Here is a tiny trained network, its code and every weight. The questions are about switching its units off for an input and a target symbol, where a switched-off unit gives its printed mean instead of its output.

import numpy as np


def w(rows, s, z=0):
    codes = np.array(rows[::2]) - 128.0
    scale = np.full(codes.shape[1], s)
    scale[-1] = z or s
    return codes * scale


def f(y):
    return np.maximum(y, 0)


def softmax(a):
    e = np.exp(a - a.max(-1, keepdims=True))
    return e / e.sum(-1, keepdims=True)


def log_softmax(a):
    a = a - a.max(-1, keepdims=True)
    return a - np.log(np.exp(a).sum(-1, keepdims=True))


def net(x, mask):
    ids = ['αβγδεζηθλμξπστφψ'.index(c) for c in x.split()]
    T = len(ids)
    res = E[ids] + P[:T]
    u = 0
    for l in range(2):
        q, k, v = (res @ M[l].T for M in (Q, K, V))
        z = softmax(np.where(np.tri(T) > 0, q @ k.T / 4**0.5, -1e9)) @ v
        res = res + np.where(mask[u], z, O[l][:, -1]) @ O[l][:, :-1]
        u += 1
        y = f(res @ A[l][:, :-1].T + A[l][:, -1])
        res = res + np.where(mask[u : u + 12], y, B[l][:, -1]) @ B[l][:, :-1]
        u += 12
    return log_softmax(res[-1] @ U[:, :-1].T + U[:, -1])


Q, K, V, O, A, B = {}, {}, {}, {}, {}, {}
E = w([
[136,110,68,110,50,103,75],'α',
[89,137,141,190,113,207,150],'β',
[142,218,108,197,102,113,119],'γ',
[159,153,159,151,164,174,160],'δ',
[166,61,122,88,112,228,93],'ε',
[107,154,115,192,170,88,145],'ζ',
[116,23,83,126,88,136,94],'η',
[158,185,59,145,116,4,91],'θ',
[114,127,101,144,58,202,92],'λ',
[55,134,102,212,114,119,132],'μ',
[181,186,134,122,89,212,115],'ξ',
[89,49,132,161,182,159,147],'π',
[102,78,87,109,160,50,118],'σ',
[171,133,103,84,91,147,97],'τ',
[164,143,116,82,173,107,122],'φ',
[172,220,86,161,59,122,78],'ψ',
],0.018)
P = w([
[233,83,67,129,116,143,194],'0',
[224,94,108,139,170,136,139],'1',
[102,140,6,187,122,207,97],'2',
[192,103,142,128,172,128,120],'3',
[85,145,32,218,143,205,99],'4',
[176,108,172,129,160,110,103],'5',
[75,136,8,208,143,173,90],'6',
[167,114,199,131,146,93,87],'7',
[71,153,2,201,143,177,93],'8',
[157,121,232,128,130,84,70],'9',
[55,179,2,193,156,177,90],'10',
[154,104,226,122,117,91,89],'11',
],0.012)
Q[0] = w([
[106,112,22,210,195,221,9],'L0H1',
[202,90,40,188,124,179,49],'L0H1',
[99,113,231,24,49,152,255],'L0H1',
[130,140,58,217,150,157,46],'L0H1',
],0.0074)
K[0] = w([
[125,87,253,132,90,100,71],'L0H1',
[95,103,251,144,141,104,21],'L0H1',
[155,115,2,132,137,161,171],'L0H1',
[102,171,199,108,98,78,62],'L0H1',
],0.0095)
V[0] = w([
[125,3,172,21,165,220,118],'L0H1',
[155,80,134,150,77,163,150],'L0H1',
[192,146,143,68,142,160,199],'L0H1',
[127,207,164,138,249,123,131],'L0H1',
],0.0075)
O[0] = w([
[74,35,125,12,80,254,132,75],'L0H1',
[204,65,112,120,91,157,85,255],'L0H1',
[199,65,113,180,42,142,236,61],'L0H1',
[148,235,135,102,72,83,250,26],'L0H1',
],0.008,0.0017)
A[0] = w([
[61,142,2,111,80,124,188,129],'L0N1',
[178,65,178,136,104,53,74,128],'L0N2',
[107,150,99,224,127,191,165,224],'L0N3',
[176,105,193,88,231,83,110,165],'L0N4',
[59,170,21,133,153,151,113,221],'L0N5',
[50,124,191,123,91,132,97,255],'L0N6',
[160,173,77,148,90,161,80,175],'L0N7',
[173,28,195,210,122,53,186,126],'L0N8',
[202,120,84,111,134,107,110,89],'L0N9',
[156,128,226,208,137,201,145,107],'L0N10',
[119,112,53,91,71,75,145,193],'L0N11',
[58,106,117,149,140,114,142,90],'L0N12',
],0.0075,0.0049)
B[0] = w([
[220,139,200,133,198,240,196,196],'L0N1',
[90,148,134,30,130,135,117,190],'L0N2',
[144,168,38,159,204,169,81,250],'L0N3',
[177,56,193,77,116,141,216,183],'L0N4',
[152,118,23,113,191,253,70,254],'L0N5',
[105,167,150,102,124,204,137,183],'L0N6',
[160,176,69,179,155,107,57,234],'L0N7',
[104,117,151,109,254,123,159,177],'L0N8',
[158,116,131,105,72,126,139,169],'L0N9',
[82,104,161,220,140,127,75,167],'L0N10',
[175,142,80,47,198,203,150,176],'L0N11',
[205,166,162,114,67,78,126,150],'L0N12',
],0.0063,0.0095)
Q[1] = w([
[59,14,183,138,108,113,158],'L1H1',
[91,184,191,110,2,67,170],'L1H1',
[209,59,152,113,215,199,72],'L1H1',
[174,38,111,86,221,162,113],'L1H1',
],0.0055)
K[1] = w([
[138,105,54,140,181,169,166],'L1H1',
[254,96,74,128,161,147,118],'L1H1',
[164,181,198,118,144,170,47],'L1H1',
[153,144,166,54,137,121,142],'L1H1',
],0.0072)
V[1] = w([
[58,23,116,172,181,99,203],'L1H1',
[176,133,1,3,113,41,132],'L1H1',
[165,85,195,158,217,139,122],'L1H1',
[30,173,56,206,118,168,123],'L1H1',
],0.0064)
O[1] = w([
[127,144,224,61,255,114,86,57],'L1H1',
[65,163,55,61,139,141,151,157],'L1H1',
[148,178,135,152,169,159,148,254],'L1H1',
[153,93,112,139,204,70,112,61],'L1H1',
],0.0096,0.0074)
A[1] = w([
[191,178,97,136,75,148,17,125],'L1N1',
[16,128,23,120,61,100,153,83],'L1N2',
[83,161,154,194,185,109,76,188],'L1N3',
[61,77,2,127,154,133,166,135],'L1N4',
[187,104,109,201,97,164,182,181],'L1N5',
[142,194,100,131,116,159,118,92],'L1N6',
[135,77,154,26,168,72,201,89],'L1N7',
[173,76,235,108,84,152,206,111],'L1N8',
[185,98,139,112,108,94,169,254],'L1N9',
[43,80,137,223,186,218,110,69],'L1N10',
[137,141,51,174,116,25,108,53],'L1N11',
[169,86,120,40,76,174,181,119],'L1N12',
],0.0083,0.0029)
B[1] = w([
[105,15,118,106,164,77,186,252],'L1N1',
[244,161,225,2,166,72,152,187],'L1N2',
[130,108,35,74,136,103,130,190],'L1N3',
[68,140,141,130,31,62,117,227],'L1N4',
[166,148,111,201,78,140,165,205],'L1N5',
[59,166,237,126,146,144,127,219],'L1N6',
[54,106,171,165,71,146,114,145],'L1N7',
[174,227,111,119,86,116,101,151],'L1N8',
[61,208,60,143,143,178,148,138],'L1N9',
[162,121,157,65,99,107,132,255],'L1N10',
[107,133,208,162,125,140,44,175],'L1N11',
[123,160,118,192,151,160,112,189],'L1N12',
],0.0077,0.022)
U = w([
[168,87,118,40,127,83,107,74],'α',
[249,82,108,121,154,117,138,99],'β',
[120,156,89,207,131,133,91,176],'γ',
[225,171,157,164,149,158,165,24],'δ',
[158,121,108,155,108,203,71,92],'ε',
[134,139,93,120,206,119,209,219],'ζ',
[107,99,118,90,113,158,2,80],'η',
[133,190,132,86,147,104,92,61],'θ',
[140,41,77,139,93,108,115,148],'λ',
[171,131,58,93,157,113,17,182],'μ',
[166,107,111,205,89,131,191,46],'ξ',
[170,104,206,93,180,161,119,158],'π',
[36,133,149,126,163,165,113,169],'σ',
[178,130,98,95,91,126,192,254],'τ',
[117,209,131,163,118,178,131,91],'φ',
[175,131,121,139,80,65,105,83],'ψ',
],0.008,0.0063)

Each question gives the input, a string of symbols that net reads in full, and the target symbol t.
The units are the heads (4 rows each of Q, K, V and O) and the neurons (one row each of A and B). Each row of codes is followed by its name. A weight is (code - 128) times the scale printed after its matrix; where a second scale follows, it is the last column's (O, A, B and U).
mask holds one flag per unit, layer by layer, with each layer's heads first. A switched-off unit (its flag False) gives its mean, the last column of its rows in O or B, instead of its output. The means were averaged over made-up inputs and are rounded, as every weight is.
A unit's drop is (log p(t) with every unit on - log p(t) with that unit switched off) / (log p(t) with every unit on - log p(t) with every unit switched off).
The circuit of an input: a set's keep is (log p(t) with only the set's units on - log p(t) with every unit switched off) / (log p(t) with every unit on - log p(t) with every unit switched off). Starting from the 12 units with the biggest drops (on a tie, the unit counted first), units are removed one at a time, each time the one whose removal leaves the highest keep (on an exact tie, the one counted first), for as long as the keep stays at least 0.8.
units of the circuit, in order: the units of the circuit, biggest drop first
unit that matters most: the unit with the biggest drop
k most important neurons: the k neurons with the biggest drops, biggest first
k most important neurons of layer l: the k neurons of layer l with the biggest drops, biggest first
input π τ λ θ δ ξ ξ δ ζ π λ γ, target γ: units of the circuit, in order -> [L1N2, L1N10]
input φ γ π, target γ: 2 most important neurons of layer 1 -> [L1N2, L1N11]
input β ε σ, target ε: 2 most important neurons -> [L1N12, L0N1]
input γ π μ, target π: units of the circuit, in order -> [L1H1, L0H1, L0N1]
input ψ φ ψ, target φ: 2 most important neurons of layer 0 -> [L0N1, L0N3]
input β λ λ β φ θ ζ, target θ: most important neuron -> [L0N3]
input τ γ θ τ α η τ δ, target δ: 2 most important neurons -> [L0N4, L1N1]
input λ δ β, target δ: units of the circuit, in order -> [L0H1, L1H1, L0N1, L0N10]
input ε τ π τ δ α, target α: 2 most important neurons -> [L1N2, L0N1]
input μ π μ δ σ τ τ, target τ: units of the circuit, in order -> [L1H1, L1N2, L0H1]
input π α π ζ, target ζ: units of the circuit, in order -> [L0H1, L1H1, L0N8, L1N3]
input π ζ μ μ π μ σ ζ θ δ π ψ, target ψ: 3 most important neurons of layer 0 -> [L0N7, L0N1, L0N8]
input γ α δ, target α: 2 most important neurons of layer 0 -> [L0N3, L0N1]
input π λ ψ, target λ: units of the circuit, in order -> [L1N1, L1H1]
input τ π ψ φ π α τ π λ, target π: unit that matters most -> L1H1
input π ε μ ψ ψ η λ τ τ, target τ: 2 most important neurons -> [L1N2, L1N1]
input λ π β φ ζ τ ψ λ τ α η, target α: 2 most important neurons of layer 1 -> [L1N2, L1N1]
input π ξ α β π τ α, target τ: 2 most important neurons -> [L1N2, L0N3]
input π δ π τ β, target τ: 3 most important neurons -> [L0N3, L1N2, L1N10]
input θ λ φ ζ ψ μ π ε, target ε: 2 most important neurons -> [L1N2, L1N12]
input λ β δ μ π μ τ φ, target φ: unit that matters most -> L0N4
input γ λ η α μ ψ μ, target ψ: 3 most important neurons -> [L1N2, L1N4, L1N11]
input γ τ μ ψ γ μ δ, target μ: 2 most important neurons -> [L1N3, L0N1]
input ζ γ μ β μ λ, target λ: 2 most important neurons of layer 1 -> [L1N2, L1N1]
input ψ τ θ, target τ: 2 most important neurons -> [L1N2, L1N4]
input τ τ π φ μ, target φ: 2 most important neurons -> [L0N1, L1N6]
input δ η ε σ τ, target σ: most important neuron -> [L1N6]
input τ τ ξ, target τ: 2 most important neurons -> [L1N2, L1N1]
input ψ π π α η, target α: 2 most important neurons -> [L1N2, L0N2]
input α θ θ π θ τ φ β θ φ λ, target φ: 2 most important neurons of layer 1 -> [L1N6, L1N5]
